Rows and roughly how far along a hidden order each lies, from 0 to 12
In the rows, zero is written as 128.
[203 112 163 135 149 106 146 146 155 151  61 132 154 130 132 127 127 146
 170  71 111  93] : 8
[212 157 154 146 119  83 178 137 106 147  45  97 151 122 114 157 105 121
 130 101 120  92] : 12
[119  73 140 148  91  98 108 159 188 136 131 106 153 149 133 109 198 129
 155  90 113 114] : 5
[153 134 113  97 185 151 139  97 127 133 188 138  99 101 135 137  67 165
  92 137 138 121] : 2
[140  81 116 135 175 181  77 146 177 167 165 179 141 161 163  93 152 142
 192  87 117 138] : 6
[138 129 144 100 134 135 162  98 142 116 163 131 104  76 115 134  97 148
  95 124 137 113] : 1
[130  95 159 114 106 133 133 133 164 121 129 126 127 117 113 110 157 140
 155  94 125  97] : 3
[192 132 128 145 166 156 124 142 132 168 103 167 149 161 144 115 122 128
 186  91 119 127] : 10
[141 134 151 100 136 146 150 107 141 125 157 136 114  94 113 126 106 148
 121 111 135 111] : 2
[193 117 143 152 147  91 126 160 133 170  51 115 169 156 152 131 138 127
 169 106 109 121] : 12
[177 137 149 109 143 119 170 113 131 135 142 119 117 101 125 148  96 151
 101 107 130 100] : 4
[135 108 145 120 116 114 140 122 160 127 151 107 123 108 115 130 130 141
 115 105 126 103] : 3
[174 104 154 141 143 138 126 148 159 154  90 156 150 149 134 113 140 138
 180  76 112 113] : 7
[132 118 155 117  97 130 152 113 145 110 158 119 116 110 102 128 134 133
 117 113 132  98] : 3
[140 117 123 136 109 107 145 124 145 130 173 101 125 121 129 141 128 132
  86 114 125 128] : 5
[100  80 182 105  98 166 133 124 171 104 126 159 123 116  93  98 172 138
 176  97 128  99] : 1
[176 120 153 159  95  90 143 159 145 148  65 107 162 158 125 129 163 117
 182  92 109 102] : 11
[137 118 187 110  84 140 165 119 146 107 113 124 120 123  82 116 156 137
 143  90 129  76] : 3
[160 109 134 131 150 158 120 129 158 156 145 160 134 137 138 114 134 138
 164  93 122 122] : 6
[151 111 118 119 158 144 105 116 156 147 180 137 119 130 138 128 118 149
 120 115 128 130] : 4
[143  84 136 151 128 114 107 159 177 158 116 128 156 163 152 112 167 140
 179  84 107 122] : 7
[177 140 104 170 133 103 138 140 130 160 129 117 152 156 148 141 127 115
 129 115 120 143] : 12
[115 100 176 164  58 161 122 160 176 138 130 151 149 167 106  95 220  94
 203  67 114 130] : 8
[109 103 108 119 138 133 116 119 164 132 194 129 117 113 142 125 123 144
 107 118 132 137] : 2
[127 123 162  89 128 131 171 100 152 109 146 125 106  70 112 134 101 157
  77 124 136 101] : 0
[166 116 129 151 142 140 125 141 153 156 138 143 142 154 147 121 130 132
 148  98 118 134] : 8
[171 103 146 122 138 169 121 131 159 147 151 159 130 136 136 108 140 141
 168  84 122 116] : 5
[146 107 186 121  66 118 162 128 160 108 109  99 129 110  83 116 172 127
 156  83 125  78] : 3
[203 167 149 117 170 184 172  99 111 144 158 178 105 111 111 140  64 141
 126 112 137 121] : 6
[128 100 157 128  75  82 150 136 166 116 121  73 136 118 112 127 165 135
 120 101 116  91] : 4
[163 129 181 101 114 152 173 102 134 110 124 138 114 100  79 122 117 137
 139  87 133  84] : 3
[143  65 169 118 130 153  95 151 180 147 111 147 147 142 129  85 185 145
 213  65 113  92] : 4
[130  90 162 131 109 152 125 145 167 137 123 138 140 147 127 101 172 132
 190  78 115 102] : 5
[255 234 234 131  18   1 255  74  64  75  18   1 111  22  23 237  33 118
   1 122 133  25] : 8
[116 167 134 104 127 132 193  69 121  95 201 133  81  62 102 152  70 148
  34 158 150 131] : 0
[148  92 140 123 141 122 122 140 172 143 130 121 137 121 135 119 149 148
 151  86 117 103] : 4
[151  97 123 140 154 159 105 140 172 158 146 158 141 150 159 108 132 142
 167  95 118 127] : 6
[184 102 166 126 154 136 141 138 154 153  88 142 144 130 131 119 129 147
 172  76 114  98] : 7
[156 102 140 138 135 159 135 140 163 151 145 163 136 154 134 105 156 132
 171  90 121 124] : 6
[216 166 119 139 158  73 195 117 104 150 117  58 130 102 140 178  49 151
  71 127 124 108] : 8
[143  96 185 117  91 136 144 135 163 123  97 125 139 129  93 106 168 133
 183  73 119  78] : 4
[149 106 176 115 100 146 149 125 158 123 110 135 131 124  96 110 160 132
 172  76 123  85] : 4
[144  80 126 137 139 123 100 155 180 159 138 127 151 146 154 109 158 144
 166  90 114 126] : 6
[172 140 179 122 102 167 169 107 132 115 133 153 116 121  83 119 136 122
 147  89 134  94] : 5
[163 116 121 164 128 118 114 157 148 160 102 130 154 169 150 132 155 118
 165  96 112 133] : 11
[162  97 154 139 118 138 119 150 169 145 114 150 147 152 126 105 163 131
 182  81 115 113] : 6
[111 124 162 101 118 153 138 114 161 110 144 146 118  99 105 111 132 147
 144 109 133 104] : 0
[142 121 108 146 132 152 129 127 153 140 192 145 124 147 137 128 132 128
 113 117 127 149] : 6
[167  81 166 131 139 148 104 160 180 157  85 155 151 158 132  90 172 139
 213  61 110  99] : 6

[126 118 161 125 111 139 213 142 114 126 166 104 151 132 135 125 129 101
 139 139 128 147 157 135 135 140 122 104 113 138 137 148 127 137 123 124
 126 109 118 177 122 129 155 117 138 136 107 141 126 118 116 120 170 127
 122 136 141 132 167 120 152 132 119 138  91 173 137 149 126  79 155 116
 109 128 106 138 119 113 123 118 117 142 135 121 122 130 116 120 122 125
 125 119 155 128 133 129 131 114 131 135 144 125 143 115 133 124 133  79
 137 141 119 128  96 121 143  98 149 128 136 135 141 140 125 136 106  97
 140 124 134 125 132] : 5
[125 143 101 101 161 115  83   1 152 139 102 154 123 125 117 143 128 126
 120 139 138 139  83 131 121 102 139 134 129 128 130 101 123 136 142 113
 120 151 171  95 116 124  74 143 126 121 148  94 203 141 160 140 137 125
 157 114 100 125 122 130 109 129 105 115 126 107 129  87 130 155 140 140
 148 135 121 138 129 136 134 137 117  94 120  95 132 141 134 118 134 130
 133 125 119 115 149 124 133 139 111 131 105 131 128 141 131 126 122 130
 119 133 131 131 140 138 118 151 101 129 124 113 126 123 120 147 119 160
  99 137 147 132 125] : 9
[129 139  66 105 145 124 159   5 144 143 106 135 121 153 121 142 128 135
 120 128 154 128  92 125 120 111 130 143 145 137 181 111 101 139 121  90
 104 146 180  87 118 128  89 139 127 144 178 114 162  98 149 147 155 123
 215 126  87 132  69 133 100 137 107 130  77 104 136  74 131 124 131 142
 155 143  93 170 125 130 128 153 143  69 129  89 132 121 151 137 131 128
 131 123 113 131 154 127 126 137 109 147 156 134 121 141 134 123 126 138
 128 138 123 129 114 130  94 145 112 127 127 121 139 126 128 188 112 154
 109 143 133 123 124] : 11
[136 118 132 112 139 123 255 102 136 139 168 112 152 173 105 148 134 106
 140  91 165 162 157 128 131 132 120 143 130 136 139 118  94 120 148 128
 101 141  72 108 127 119 164 137 138  98 123 139 160 104 151 135 196 131
 137 129 144 129 166 122 142 138 109 132  98 188 135  76 126  86 150 123
 131 141 113 166 125 118 131 133 107 122 141  56 128 114 121  96 127 126
 121 120 115 113 136 122 142 120 123 170 181 124 150 117 165 130 131  98
 141 135 131 125 134 154 165 134 142 129 111 141 129 133 115 153   3 146
  96 123 139 123 153] : 9
[124 152  81  94 162 111  54   1 178 150  82 162 105 114 116 148 132 124
 117 122 137 131  66 131 113  97 147 131 145 122 140  91 124 135 124 108
 132 154 192  72 110 122  57 156 118 130 158  83 209 130 186 150 115 122
 164 115  67 128  52 132  71 127 100 117 117  80 128  65 131 182 130 148
 162 138 121 129 135 143 139 132 129  65 120 119 136 131 156 108 135 131
 136 124 107 118 160 126 134 147  97 135  89 131 125 152 120 125 123 115
 112 122 134 146 148 133 112 168  89 127 125 107 124 117 124 141 151 193
  89 145 151 134 117] : 12
[127 135 122 104 135 128 164   9 145 140 132 111 146 140 112 143 132  91
 135 141 134 156 117 132 124 131 138 110 119 143 161 128 122 144 121 114
  91 135 128 134 101 122 109 142 134 135 130 126 185 116 138 135 157 126
 184 127 104 132 112 118 121 133  99 130  74 143 138  94 128 111 157 132
 135 137  95 144 123 120 124 123 108 101 123 107 128 130 132  97 127 125
 129 118 135 122 151 127 138 125 100 143 138 129 139 137 138 121 130  75
 132 146 119 138  99 130 128 107 127 128 127 120 142 133 118 153  95 122
 103 131 152 130 125] : 9
[132 134 116 102 146 116 231   1 153 150 137 119 141 153  98 153 136  78
 132 111 156 166  92 131 124 146 132 128 136 138 156 109 105 128 119 124
 104 154 117 112 105 119 138 162 133 122 118 132 195 114 152 141 191 125
 176 126 111 134 115 118  98 138  86 127  86 161 137  66 128 122 142 130
 143 145 110 148 126 117 129 129 103 102 127  86 133 123 132  85 129 125
 121 120 127 117 152 118 146 127 106 156 153 125 140 129 154 126 127  75
 131 139 128 137 118 147 154 139 125 131 114 119 128 125 114 153  55 150
  90 124 152 131 148] : 11
[121 128 197 147 124 144 138 233  88 118 142 153 143  88 173 104 122 167
 136 154  94 108 148 141 135 142 110 119 105 128  84 161 145 148 158 126
 137 101 177 200 147 132 129  98 133 117 100 115  93 139 145 116  92 132
  23 122 137 119 220 129 210 117 158 124 136 132 130 202 126  99 144 118
 104 117 137 134 117 139 136 122 134 186 133 149 130 143 125 145 125 127
 123 128 159 125 120 131 113 123 161 112  74 131 141 100 116 127 122 163
 133 133 137 117 120 126 136 116 118 124 160 121 122 140 137 111 191  86
 175 117 114 128 130] : 0
[127 136 102 108 156 123 117  58 141 145 109 155 126 147 114 144 127 143
 123 136 142 130  96 128 125  98 129 149 136 130 145 116 105 131 148 106
 122 147 159  93 129 128  97 133 127 120 149  97 163 113 161 147 131 127
 152 121 112 126 138 134 104 131 117 122 115 113 131 103 130 135 134 137
 142 136 118 153 125 137 134 146 131  88 127  84 132 122 136 134 132 129
 129 125  98 123 147 129 126 134 125 142 134 132 131 134 143 127 124 152
 125 135 131 121 138 153 110 152  92 128 126 120 129 125 129 167 104 158
 110 135 133 125 134] : 8
[123 146  96 106 147 122   1  16 161 135  84 164  96 103 131 134 127 159
 116 144 111 107  78 132 121 101 143 124 128 121 128 121 134 144 141 114
 128 134 192 114 114 123  52 144 119 135 167 114 179 148 145 137  81 124
 170 112  72 121  72 132 113 125 131 109 147  46 125 123 131 163 125 142
 155 139 118 125 129 145 132 133 135 110 112 136 132 142 158 125 133 131
 139 133 111 117 150 132 120 142 113 109  76 134 117 144 101 122 120 130
 112 128 130 135 141 111  67 144  86 126 141 102 137 125 131 121 183 157
 122 147 131 136 101] : 8
[129 114 173 146 106 141 255 220 104 121 177 112 153 140 142 113 129 125
 140 119 128 133 173 135 141 159 106 122 120 131 112 164 130 126 126 134
 116 109 108 167 142 130 186 106 139 118  88 156  81 118 116 118 171 127
  83 137 172 128 189 122 186 130 135 136 117 186 136 165 126  79 133 108
  98 127 128 141 117 115 127 122 123 171 143 119 127 126 103 128 121 125
 121 122 148 129 118 128 126 113 149 140 136 124 143  94 148 128 131 110
 146 134 128 119 113 127 166 108 151 128 139 142 128 143 126 124 105  82
 154 112 126 125 145] : 2
